Each row is followed by its class.
[-37  31 -32 -29 -18 -15  42  35  -4 -46   5  15  11   5  19   9  -2  63
  18   4 -33  28 -52   3   8  -4  15  -5 -10  23  55 -18  49 -33  14]
safu
[-51  28  32 -47 -18  -1  13  -4  37  12  27  19 -32 -42 -27 -11 -18 -15
  29  10  -5  66 -15   7 -71 -42   5  -7  46 -45  30 -40  -8 -31  52]
pev
[-41   4  13  12 -17  19 -33  -7   6  15   0   2  -2 -45 -66 -42  13 -18
   2   6  16  19 -35 -40  18  22  27   6   0   1 -10 -61 -36 -44  16]
Labo
[-40 -12  29  10 -37  -9  11  24   5 -14   2  19 -31 -48 -50  31  -9  38
  25  26   2  28 -14   7 -33  10  -3  18   3 -32  -4 -18   7 -16  -2]
nev
[-64  13  28 -22 -31  19   0  42 -31 -22  26   1 -28 -10 -72  -5  23  40
  -1  16 -11  21 -68  -7   1  -3  45 -32  15 -20  41 -59   4 -66  12]
pev
[-22 -44  25   0 -61  57 -28   8 -26  27   1  -1 -27 -35  -1  19  12   7
 -65 -29  10   7  -7 -25 -18 -10 -17  -2 -18  44  -5 -13 -37 -10  -9]
foruv
[ 19  -6  32  38  23 -10  -9  -5 -22 -25 -29 -20 -14  -3  -4   1   3  10
 -12  31  21 -61  39  29   0  29 -17   7 -58 -11  12 -23  -6   2 -24]
sil
[-53  34  46  23  35  46 -34  23  46   6  65  43   0  23 -33  -4  23  64
 -37 -35  -9  -2 -23   0   0  64 -22 -20  14 -30  -3  20 -80 -30  75]
nev
[ -6  -3  17 -22 -28  41  -2 -31  13  11  18 -13 -61  12 -36  -8  14 -25
   5 -12  -9  14 -56 -39 -29   6  26  -9 -11   3  64 -48 -54 -33 -29]
sil
[-75  34 -50  24  22   6  52 -32   1  -5  30  13   6 -29 -39  -2 -19 -19
  52  16 -34  40 -38  19  35 -45  -1  -7 -14  23  18  19 -22  23 -62]
guba
[-23  28  16  31  23  26 -21   1   0   9  -1 -38 -21   4  38  -1   3 -26
 -34 -13   9 -22  11  -8   0   9  12 -25 -29   1 -12   8 -47 -30   2]
Labo
[-24 -14  38 -38 -48  73 -21   5   0  50   3  28 -26 -40 -60  25  -9  17
 -19  25  34  54 -30 -53 -10  -1 -31  -1  26  33 -14 -82 -26  -6 -51]
vid
[-20  42  10 -42 -20  -4  26  -4  25   6  -8  13  13 -11   6  -8  34  27
 -39  13   7  16  -8  -3 -32 -41 -14  -1 -16  25  41   0  17  -2  36]
guba
[-15 -36  -5  21 -26  11 -49 -17  -7  -1  14  28  13 -18 -34  -4  42 -35
 -18  -6   1  11  62  -8   8  11  39  -8  -6 -13  10 -25 -33   4  92]
fev
[-33 -10  30 -23  13  13 -17  45   8   0  20   4  -3 -62 -75  19 -68   0
 -19   2   4  17 -43  10  14   2  31  -3  44  60   3  31  -2 -20 -43]
vid
[ -2 -19  29  12  13 -14  -6 -23  11 -22  -3  22  -1 -13   5  19   3 -18
 -37 -23  14  -6  26  11  19  61  17  18  12  21   2  57  -9  -6  41]
vid
[-52  14 -23  23  55   8 -20 -17  37   4  11  37  20  16 -23  16  15  78
 -32  -7 -10 -33 -29   8  -7  34 -43   5   8  12  17  86 -46   9  -5]
nev
[ -66    0  -13   26   37  -53  -30   38  -10  -11  -39   -8  -31   -9
  -66    6   -3    4  -25    4  -16  -23  -47   29   -6  -39  -14   25
   31   -8   17   21   -9 -100  -39]
foruv
[  7 -28  36   4 -29  19 -23   0 -42 -11 -19  18 -23  18  -7  10  39 -11
   0   5   2 -33  26 -20  32  35  19  -2  -5 -29 -36 -78 -12 -15  22]
ropum
[ -1   7   3 -11  39   2 -21 -26  -2  11  -7 -30  17  25  33 -29 -40  28
 -20  -2 -21 -60 -15 -18 -13 -13  22   9   3 -21  33   5  34 -14 -32]
teto
[-27 -10  10   0  -5  32  33   9 -21 -20  18  18  20 -42 -56   8  44 -43
   1  70   5  39  31  65 -10 -50  27 -12  40  11  22 -45 -33  32  19]
pev
[  0  11 -12 -20   4 -20 -30  15  -7   8   0  14 -11  -2   3  -9  -3   8
  11   0 -34 -30  11  27 -20 -37  -3  -1 -18  10  28   3  11  -2   9]
lamu
[-18 -20   3  -4 -48  19 -24  60  -3 -11   8  21  14   7 -37  -3  39  32
 -68   8 -24  13 -13   1 -37 -32 -11  13  17   3  53 -32  11   2  68]
fev
[-66  34 -47  25 -30 -29  -3   9   7 -16  47  -7  -3 -12 -21 -13   9 -27
 -17 -14  -7  22 -74   6  17 -54  58   5  -3  53  12  20 -11 -22  15]
sil
[  7  28   5  10 -60 -42 -26 -23   5  29  14   2 -20 -40  22   4  -1  41
 -27 -50  17  61 -12  -2 -36 -17  21 -18 -26  10   7  49  -8 -23  65]
safu
[ 20  10  32 -12  21   1 -20  17  -4 -13 -13  18 -19  14  15  15   2 -17
  -6   0   3 -19  24   0   7  18  22 -28 -27   3   7  -7 -28 -48  39]
safu
[ 31  10 -15  15  -6 -25  13   4  44  12  -7 -36  11  34  36 -25 -13 -41
   1  12 -10 -10  57  45 -20 -15  16  17  16   0  10  11  -4  24  -4]
teto
[-24  -2  11  -8  18  19 -26 -43  33  18  -1  14 -20  -8  11  -7 -36  -2
 -21  -2 -19 -35  -1  -8 -32   7   6  -6 -14   9  26  -9 -56  11  18]
guba
[  7  -8   5  33   3  -7   3  -5  19 -17  16  26  -6  26  -5  22  18   5
   9  -8 -18 -40 -29   8   0 -20   8  42 -49 -27  21  32  42  11  44]
teto
[-13  -9  23 -25   0  33  17  42   2  -7 -12   5 -16  -5 -33 -14   2 -33
  36  51   9 -41 -12 -24   5  44  17  13  15 -10 -33 -64 -13 -29 -47]
foruv
[-16  23 -17 -12 -12  29  17 -22  26  -3  26   8  -5   8  26  26  42  22
   7  -3  26   4  -1 -10  -8  22  -5 -19 -35  11   7   4  -9  26 -14]
sil
[ 26  28 -21  -2  41 -27 -16 -30 -15  23  16  -5  13  26  22 -17 -17   3
  15   0 -25 -18  -4  31  -8 -13  22   8  16 -31  28  35  13   6 -30]
lamu
[  3 -16 -64  -9 -16 -17  -6 -55  24  15  -4   5  13  -7  14  14 -20  -5
  16  21   8 -15 -26 -57   3  -8  43  20   2  24  13  37  15  52  -2]
fev
[-58  -5 -43  16 -19 -42 -13 -22 -44 -20  12  13  34 -35   4  33  20  44
 -32 -41 -10  47  -5  47  33 -46  35  -1  32   2   4  42  47   7   9]
ropum
[-15  -6  14   0  -4  11 -23  19  -8 -11 -17 -12  -2  20  15 -21 -13   7
 -15 -14   4 -37   5 -19  46  42  -5 -24  -7   1 -20 -18   2  -4 -21]
pev
[-42  21 -21   3  24 -29  19 -10  11 -29  -2  45  14  11   2   9  13  21
 -11  10 -16  14 -10  33  -1   6  -9  27 -32   5  66  43  14 -23  45]
Labo
[-78  22 -27  34 -30 -21  24  18  -5  -2  75 -13  -7 -41 -63   9  -2  34
  47  40   7  61 -69   2 -35  23  57   0  47  11 -37  -5 -38 -48   7]
sil
[ -9 -29 -11  23   2 -35 -10  -6   5 -14 -26   5  33  17 -29 -20  27  32
  -2 -12  -8  -4 -20 -53  71  -3 -44  51  14  36 -14  -8  27 -55  59]
teto
[ 12 -23  33 -23  -9  26  23  -7 -15   0 -14   8 -11  28   1 -16   9  -3
   9  -8 -37   7  36 -15 -14  -5 -52  11 -22  -9  47 -12  12 -21  -1]
teto
[  1 -33  22 -10 -16  12  -2  30 -15 -11 -22  -1 -30  -4 -35  20 -33  15
  10  16  14 -29   2   8  33  66  22   4 -35   9  21 -22   6 -25 -73]
foruv
[ 10 -13 -39 -12  -4  -6   7   1  -4   1  14 -29   6 -14 -46 -36 -27 -14
  59  44 -47  -8  25   3 -16 -15  61 -12  19   7  59 -24 -30   9  17]
fev
[ 19  17 -15   0 -16 -35 -21 -41  11  31  -6  11 -12   8  34   0 -19   4
 -25  -5  -2  13 -10  17 -16 -33 -12  28  -1  13  37  19  11  29 -12]
lamu
[-21   3 -40 -29 -31 -16 -17 -85  32   6 -29  72 -19 -21 -72 -14  65  33
  37  -2  19  36 -47 -35  63  14 -14   6  20  -8  33 -51 -14  27 -22]
vid
[-58  17  10 -18  -3  13 -15 -26  19   6 -32  -4   2 -15   6  24  54  16
 -27   1  32  11  26 -59  -4 -25 -14  13 -19   5  12 -54   9 -79  52]
nev
[-38   1  22 -31 -22  -7  -8 -45  -9   0  14  15 -54 -30  21  42 -27   1
  18 -28  10  41 -47 -48  11  41  33 -11  10 -21   2  10  28 -22 -50]
lamu
[ -4  33  -9  -8  -4 -26 -31 -30   7  42  22  11   2  24  -9 -15 -14   1
 -12 -17  -6   0  -2  26 -37 -10  58  11   6 -25  29  19  -5 -18  23]
ropum
[ 16 -27  -8  40 -18  -2 -16 -33  10   4   9  39  -1 -49 -36  27  27 -42
   1 -10  20  30   5  33  20 -17  20  16 -37   9   1  55 -25  48  27]
Labo
[-37   6  32 -29  38   1  42   2  32 -36  -1 -10 -20  -9 -14  24 -32  43
   9  -7 -27  15 -82 -36  13  11 -19  11  45  -8  39  -5  11 -49  -2]
guba
[ -44   55    3  -42  -54    5   24   32   -1  -11   -2   12  -25    8
   -9  -26   51    2   26   29   -8   40  -32  -34  -39   -7   37  -17
   -6  -22   27 -114    7  -85   39]
safu
[-39 -30 -11 -25  -4   9 -53 -25   6  -9   9   1  -7 -10  38  21   6  -5
 -62 -33   5 -13  -3 -10 -41  15  45 -21  40  11   4  19 -27 -16   5]
sil
[ -8  23  17  20  29   5 -26 -25 -16  18 -11 -36  -4  10  14 -20 -25  21
 -18  -7  -5 -22  14   4   6  25 -11   7 -29  -8  43 -34   8 -26 -43]
lamu
[-41   4 -27 -10  34  12 -18   9   1 -10  19   8  14  -3  31   2  -3   1
  -1  -9 -26 -12  14  52  -9 -37  24  -8  47 -57   6 -27  -3  -5  -6]
foruv
[ -9 -10  33  -5 -18 -28 -27 -20  -4   5 -16  25 -63  -8 -62  -5 -36  10
  17   2 -17  28 -33 -11   8   3   0  25  21 -32  44 -67 -17 -62  10]
vid
[-55  33  12   1  15  -8 -11  -1  13  -2  -9  88 -20  44 -24  23  -7   5
 -31  86  19   7  68  88 -32  56  -1   8  -5 -23  50 -61 -41  -8  -8]
vid
[ 37  14  -4  37  -5  22 -37  27   1  37   9 -14  22  24   1 -35   7 -25
   6  17  -8 -24  91  26 -23 -31 -15  -1 -41 -62  -2 -57  -7  38  41]
fev
[-78  23 -12  29  35  16  16  -6  13  -6   5  33  -1  -4   2  52  29  75
  -7  49   1  -8 -23  -5 -30 -23 -64  17   5  -9 -16   0 -26  -8  16]
nev
[-55  -1 -27  22 -27 -29  18  -1  23  22  -7 -24 -27 -32  -6   1 -82 -41
   5  -5  -1  16 -21 -60 -38  34 -15  17 -10  55 -23 114   0   7 -70]
fev
[-31  30  17   9  -5  14 -27 -22  39  43  25  -9 -55  -2   2  18 -68   6
 -28 -21   0  33 -18   5   0 -10   3 -37 -11  22  18   4 -82  -3 -22]
guba
[ 14 -38  28   2 -12   8 -44  14  -9  10 -34   7 -32  -9 -42 -16 -38  10
  12 -12 -19  -8  55  20  11  40 -34   0  -4 -15  15 -62 -21 -14 -32]
vid
[-21 -43 -38  29 -16 -43 -29 -48 -15  -4 -26  48  26 -15 -34   0   8  42
   7  -7  -6  25  46   5  60  10 -30  33 -17  23  13   8 -12  -7  35]
nev
[-14   8  33  12   3 -30   7  -5  -4 -18 -13  -1 -29 -23  19 -20 -61  -6
  -2  -5  -8  -1  -9  17 -15  52   6   7 -19 -35  16  41   7  -4 -33]
Labo
[-38  15  48  21  32   6   7 -41 -51  11   8 -40 -36 -38  62  15 -64 -36
 -14 -19 -15 -30  42  -7 -35  -8   9 -26 -20   9 -33  61 -32 -12 -17]
ropum
[-57 -24  64   1 -21   5   5  16  -8 -20   8  26 -30 -69 -81  26   2  36
   7  31   1  47   6 -10 -21  16  -8   9  14   9  11 -35 -42 -66  67]
nev
[-25 -10  -5 -27  15   2 -26  31 -35  -5 -27   2  -8  29 -12 -10  22 -11
 -16  38 -15 -44  44  38 -31  11  40  -9  21 -34  30 -54 -20 -70 -26]
foruv
[-34  40 -55  41   0 -23 -32   1  22  13  -8   4  16  18  44 -28 -15  26
 -13   2 -10  -2  12  34 -16   9  -5 -11   9  -8 -19 -30 -33   6  -6]
safu
[-21  -3  10  34  19 -11   4  -5 -43 -32 -15  51  -6  30   5  -5  24 -38
  -1  16 -11  -3 -11 -15  58  21 -25  24 -25 -25 -16   2  -9 -34  16]
Labo
[ -59   23  -55   22   -5  -24    6   15   19   13    1    5   -2  -10
   18   13  -42    1    4   30   21  -37  -18   29  -17   31   27   11
  -10   18  -44   62    5   25 -100]
foruv
[-50 -16 -28   0 -10 -21  31 -47 -40 -19   6   3   7 -56   1  19  26 -27
  19  -7  10  27 -23 -23  36 -27  48  18   6  17 -13  40  27 -35   0]
foruv
[-62  -3  -4   1 -32  29  15  -4  47  -2  29   6 -33 -15 -35  31  -3  18
  34 -13 -18  68   4  18 -14  -9  -2  -6  -5 -11  52 -55  -5 -12  -3]
teto
[-70  48  35 -17 -23  34  36  37  43 -13  27  30 -25 -14 -15 -11  -5 -25
   4  28  10  37 -21  -8  -9  46  -8  -1  39   2 -23 -59 -22  -4 -17]
vid
[ 20   7   7   3 -33  11   0  16  14   7  -4 -20 -45   5  16  37   7 -10
   8 -15  -7  31  19  29  11 -39 -24  -1 -27   4  38 -52   9  10 -22]
lamu
[ 17 -34  41 -42 -46  56 -18 -57   7  14   5  42 -16 -16  21  24  30  48
 -14 -44   5  23  36 -42  -5  16 -22  -9 -47 -19  49 -24  -8  23  55]
nev
[ -8   2  30  18 -36   3  10   9 -21   2 -17  19 -27 -10 -18  -7 -15 -12
  21  26   8   5  49  12   1  44 -20  17 -41 -15  -9 -54  10  -2 -25]
vid
[ 21   0 -34   9  27 -12 -32  -2   8  32  -5 -32  31  18 -25 -20 -44  21
 -10   6  -7 -13 -18 -29  14 -18   4  14  21   3  28  26   7   1 -21]
fev
[-24  14  26  32  40   3  -3  -9 -20 -24 -34   8 -25 -20  26  20   2  24
 -15  -5   0 -10   5  -9  24   2 -70 -27 -27   6 -16   3 -33 -20 -11]
safu
[ 36 -17  52 -19  15  29  -6   9  -3   1 -26   2 -38  11  13  -9 -29 -39
   3   1 -36  -6  49  17   3 -10 -69   4  -6   3  43 -59 -26  11 -28]
lamu
[-37  43  52  49   9  -6  54 -64  -4 -23  50   3  -9 -38  51   2 -45  49
 -53 -14   2  23 -79 -13  11  10  -4  25  -2   0  21  94  -9  44  18]
nev
[-21  19 -76  15  -2 -45  10  21  11 -21 -11 -27  19 -15  11  -6  -7  11
  19  30 -12 -19 -12  40 -12  18  70 -24  30  46  -8  36 -19   7 -40]
safu
